Each row is followed by its group and then its class within the group.
.03,.05,.08,-.09,.15,-.04,-.08,-.03,.23,.02,-.23,.10,-.07,.10,.05,.00,-.19,-.11,-.04,.72,.09,-.10,-.09,.10,-.19,.06,.57,.21,-.23,-.03,.20,-.13,-.41,-.12,-.10,-.26,.00,-.21,.25,-.29,-.15,.15,-.27,-.04,-.14,-.18,.40,-.06,.08,-.14,.05,-.12,.00,.14,-.01,.04,-.30,.26 -> kig <86>
.12,-.07,.03,.01,.07,-.03,-.24,-.19,.13,-.03,.05,.09,.08,-.07,-.11,.16,-.11,-.13,.14,.42,.19,.06,-.01,.15,.00,.04,.08,.21,.02,.11,-.17,.03,-.21,-.01,-.11,-.08,.11,-.04,.09,-.19,-.12,.18,-.18,-.07,-.04,-.20,.21,-.05,-.13,-.09,-.12,.03,.13,.09,.00,-.04,-.17,.00 -> Bavi <107>
.07,-.16,.08,-.01,.29,-.12,.00,.00,.13,-.02,-.05,.14,.02,-.05,.03,-.04,.06,-.03,.00,.36,.21,.07,-.05,-.03,-.17,.04,-.20,.08,.02,-.04,.01,-.03,-.22,-.09,-.18,-.11,.08,-.04,.16,-.15,-.13,.37,-.22,.02,.04,.03,.13,.09,-.15,-.07,-.04,.00,.15,.02,-.02,-.22,-.26,.09 -> Vuz <92>
.04,.08,.15,-.06,.13,-.09,-.08,-.04,.18,-.02,-.07,.02,-.08,.09,-.05,-.01,-.22,-.10,-.06,.11,.08,.02,.09,.09,.01,-.01,.25,.14,.01,.00,-.03,-.03,-.20,-.07,-.19,-.12,.04,.04,.10,-.15,-.06,.36,-.12,.05,.06,-.02,.18,-.03,-.21,-.15,.23,-.06,.07,-.02,-.16,-.08,-.04,-.04 -> kig <86>
.04,-.07,.12,.13,.10,-.04,-.03,-.18,.06,-.12,-.01,-.02,-.06,.06,-.09,-.07,-.04,-.12,.05,.17,.05,.05,.00,-.10,-.16,.11,.09,-.08,.07,.04,.03,-.14,-.21,-.06,-.09,.00,.12,.14,.16,-.15,-.20,.37,-.22,-.07,.01,-.01,.06,-.18,-.05,-.07,.06,-.05,.09,-.07,-.08,-.08,-.22,.19 -> kig <85>
.10,.07,.18,-.01,.04,-.09,.09,-.05,.10,-.06,.02,.25,-.02,.17,-.03,.03,-.25,.05,-.08,.28,.11,.10,-.01,-.05,-.08,.09,.21,.09,-.05,-.03,-.02,-.08,-.15,-.03,.09,-.15,.18,-.05,.19,-.31,-.30,.29,-.29,-.08,-.04,-.06,.03,.02,-.08,-.03,.13,-.11,-.06,.18,.02,-.03,-.25,.13 -> rom <91>
.12,.03,.13,-.03,-.04,-.06,-.03,-.13,.18,-.05,.08,.15,.05,.07,-.06,.14,-.17,-.04,-.13,.48,.23,.11,.04,.39,-.21,.01,.22,.20,-.15,-.06,.04,.06,-.30,-.09,-.12,-.23,.03,-.05,.30,-.14,-.26,.23,-.12,.03,-.06,-.04,.22,.06,-.04,-.05,-.12,-.10,.11,.04,.01,-.32,-.29,.05 -> Vuz <92>
-.05,.04,.10,-.12,.07,.04,.05,-.06,.19,-.16,.11,.15,-.09,.08,-.09,.05,-.14,-.02,-.13,.41,-.02,.00,-.03,.02,-.29,.13,.26,.20,-.02,-.09,.07,-.11,-.36,-.11,-.22,-.18,.11,.02,.18,-.17,-.13,.38,-.16,.01,-.10,-.06,.12,.10,-.06,.07,.01,-.10,.06,-.01,-.04,-.02,-.07,.04 -> kig <85>
.07,.07,.08,-.02,.12,.01,-.10,-.06,.11,-.08,-.11,.09,.00,-.06,-.04,-.03,-.23,-.16,-.03,.32,.11,.02,-.04,-.01,-.22,.07,.16,.24,.00,-.10,.04,-.05,-.36,-.03,-.14,-.19,.12,.02,.23,-.04,-.21,.53,-.15,-.11,.05,.00,.10,.01,-.13,-.12,-.06,-.06,.04,.05,-.11,-.06,-.15,.11 -> kig <85>
.13,.17,.18,.03,.12,-.12,.00,-.12,.15,-.16,-.08,.28,-.06,.14,.05,.05,-.26,-.09,-.11,.32,.03,.15,-.04,.02,-.17,.08,.14,.10,.03,-.03,.00,-.09,-.37,-.04,-.23,-.09,.08,.13,.25,-.03,-.28,.36,-.25,.06,.08,.09,.13,.01,-.21,-.07,.09,-.17,.08,-.02,.01,-.02,-.18,.07 -> rom <91>
.26,.05,.10,.09,.04,-.04,-.08,-.15,.03,.02,-.05,-.02,.12,-.06,-.13,.13,-.11,-.07,.01,.30,.15,.09,.00,.10,.03,-.02,-.11,.11,.00,.08,-.02,-.10,-.14,-.02,-.19,-.06,.05,.09,.05,-.07,-.19,.23,-.20,.03,.03,-.12,.08,-.02,-.16,-.14,-.03,.12,.11,.03,-.04,-.06,-.18,.13 -> Bavi <107>
.11,-.01,.20,-.05,.11,-.12,-.02,-.01,.19,-.08,-.02,.09,-.09,.09,-.05,.13,-.03,-.09,-.16,.36,.16,.02,.02,.06,-.18,.02,.24,.22,-.04,.00,.13,.03,-.39,-.14,-.26,-.14,.09,-.06,.17,-.19,-.03,.34,-.12,.06,-.25,-.04,.15,.01,-.02,-.06,-.07,.00,.16,.04,-.10,-.10,-.22,.10 -> Vuz <87>
.03,.02,.14,-.02,.08,-.01,-.02,-.03,.17,-.10,-.10,.06,-.08,-.02,-.04,.04,-.16,-.04,-.09,.33,.10,-.06,.09,-.06,-.21,.04,.02,.25,.01,-.08,.10,-.17,-.36,-.09,-.19,-.09,.11,.00,.06,-.16,-.11,.44,-.16,-.08,-.01,-.07,.15,-.02,-.04,-.11,.02,-.08,.03,.04,-.09,-.05,-.12,.18 -> kig <85>
